Below is a small trained network, with its code and all its weights. Each question gives an input and a class and asks what happens when units are switched off, that is, made to give their printed mean instead of their output.

import numpy as np


def w(rows, s, z=0):
    codes = np.array(rows[::2]) - 128.0
    scale = np.full(codes.shape[1], s)
    scale[-1] = z or s
    return codes * scale


def norm(h):
    return h / np.sqrt((h * h).mean(-1, keepdims=True) + 1e-5)


def f(y):
    return y / 2 * (1 + np.tanh(0.7978845608 * (y + 0.044715 * y**3)))


def log_softmax(a):
    a = a - a.max(-1, keepdims=True)
    return a - np.log(np.exp(a).sum(-1, keepdims=True))


def net(x, mask):
    res = np.array(x, float).reshape(1, 3) / 4 @ E
    u = 0
    for l in range(2):
        y = f(norm(res) @ A[l][:, :-1].T + A[l][:, -1])
        res = res + np.where(mask[u : u + 11], y, B[l][:, -1]) @ B[l][:, :-1]
        u += 11
    return log_softmax(norm(res)[-1] @ U[:, :-1].T + U[:, -1])


A, B = {}, {}
E = w([
[133,191,16,88,115,64],'x0',
[66,247,157,254,137,183],'x1',
[66,213,245,31,84,41],'x2',
],0.0097)
A[0] = w([
[92,97,138,176,114,86,134],'L0N0',
[123,79,166,9,120,78,106],'L0N1',
[117,136,86,193,129,157,142],'L0N2',
[138,46,245,139,128,142,207],'L0N3',
[176,156,132,71,169,127,102],'L0N4',
[96,137,107,86,98,110,103],'L0N5',
[149,21,111,110,136,132,97],'L0N6',
[130,71,198,190,125,196,86],'L0N7',
[165,33,77,68,151,129,125],'L0N8',
[140,227,204,105,142,104,2],'L0N9',
[135,160,55,129,115,110,131],'L0N10',
],0.015,0.0059)
B[0] = w([
[138,112,138,118,124,132,134],'L0N0',
[207,144,116,121,179,151,254],'L0N1',
[154,143,118,92,173,159,199],'L0N2',
[145,138,138,139,97,253,252],'L0N3',
[136,121,127,119,132,96,148],'L0N4',
[120,147,141,115,158,74,162],'L0N5',
[69,126,168,109,117,137,218],'L0N6',
[135,54,173,147,175,51,210],'L0N7',
[67,125,129,147,74,101,254],'L0N8',
[64,67,109,115,85,130,206],'L0N9',
[124,173,73,121,142,151,187],'L0N10',
],0.028,0.0098)
A[1] = w([
[129,182,51,173,144,118,130],'L1N0',
[77,156,96,137,105,87,59],'L1N1',
[76,104,120,129,82,72,84],'L1N2',
[100,163,69,122,76,30,52],'L1N3',
[95,142,77,120,91,73,62],'L1N4',
[181,58,168,133,154,91,39],'L1N5',
[63,149,97,109,62,152,101],'L1N6',
[178,124,159,127,97,175,9],'L1N7',
[55,91,194,178,59,127,3],'L1N8',
[204,161,52,91,140,6,60],'L1N9',
[129,140,105,172,92,167,144],'L1N10',
],0.02,0.0043)
B[1] = w([
[218,148,140,83,97,113,195],'L1N0',
[178,78,130,172,190,101,189],'L1N1',
[213,154,183,145,110,181,201],'L1N2',
[163,125,72,195,229,66,215],'L1N3',
[130,206,145,199,185,129,195],'L1N4',
[109,207,75,218,119,68,166],'L1N5',
[121,76,162,232,175,130,241],'L1N6',
[158,191,65,105,139,29,174],'L1N7',
[64,142,80,3,63,80,255],'L1N8',
[11,68,167,83,26,185,217],'L1N9',
[98,135,139,97,137,70,164],'L1N10',
],0.023,0.012)
U = w([
[9,106,148,86,46,117,40],'0',
[118,135,120,247,198,81,254],'1',
[229,195,95,73,129,194,59],'2',
],0.015,0.00076)

Each question gives the input, the list of numbers given to net, and the class t.
The units are the neurons (one row each of A and B). Each row of codes is followed by its name. A weight is (code - 128) times the scale printed after its matrix; where a second scale follows, it is the last column's (A, B and U).
mask holds one flag per neuron, layer by layer. A switched-off neuron (its flag False) gives its mean, the last column of its row in B, instead of its output. The means were averaged over made-up inputs and are rounded, as every weight is.
A unit's drop is (log p(t) with every unit on - log p(t) with that unit switched off) / (log p(t) with every unit on - log p(t) with every unit switched off).
The circuit of an input: a set's keep is (log p(t) with only the set's units on - log p(t) with every unit switched off) / (log p(t) with every unit on - log p(t) with every unit switched off). Starting from the 12 units with the biggest drops (on a tie, the unit counted first), units are removed one at a time, each time the one whose removal leaves the highest keep (on an exact tie, the one counted first), for as long as the keep stays at least 0.8.
units of the circuit, in order: the units of the circuit, biggest drop first
unit that matters most: the unit with the biggest drop
top k neurons: the k neurons with the biggest drops, biggest first
top k neurons in layer l: the k neurons of layer l with the biggest drops, biggest first
drop of u: that unit's drop, to one decimal
input [-2,-3,1], class 2: units of the circuit, in order	[L0N1]
input [-4,1,1], class 0: top 2 neurons	[L0N1, L0N3]
input [1,-7,-2], class 1: top 4 neurons	[L0N8, L0N3, L1N6, L0N7]
input [8,1,6], class 1: top 3 neurons	[L0N9, L1N3, L0N2]
input [-8,0,8], class 2: top 4 neurons in layer 0	[L0N8, L0N1, L0N3, L0N6]
input [0,-1,-8], class 0: top 2 neurons	[L0N6, L1N8]
input [3,4,0], class 2: top 2 neurons in layer 0	[L0N8, L0N2]
input [-8,0,-6], class 0: top 3 neurons	[L0N1, L0N6, L1N3]
input [8,2,8], class 1: top 2 neurons	[L0N9, L1N3]
input [1,2,3], class 1: top 2 neurons in layer 0	[L0N3, L0N6]
input [2,3,7], class 1: drop of L0N3	2.7
input [4,4,7], class 1: drop of L0N3	0.2
input [5,4,-1], class 2: drop of L1N4	0.0
input [-1,-5,-8], class 0: unit that matters most	L1N8
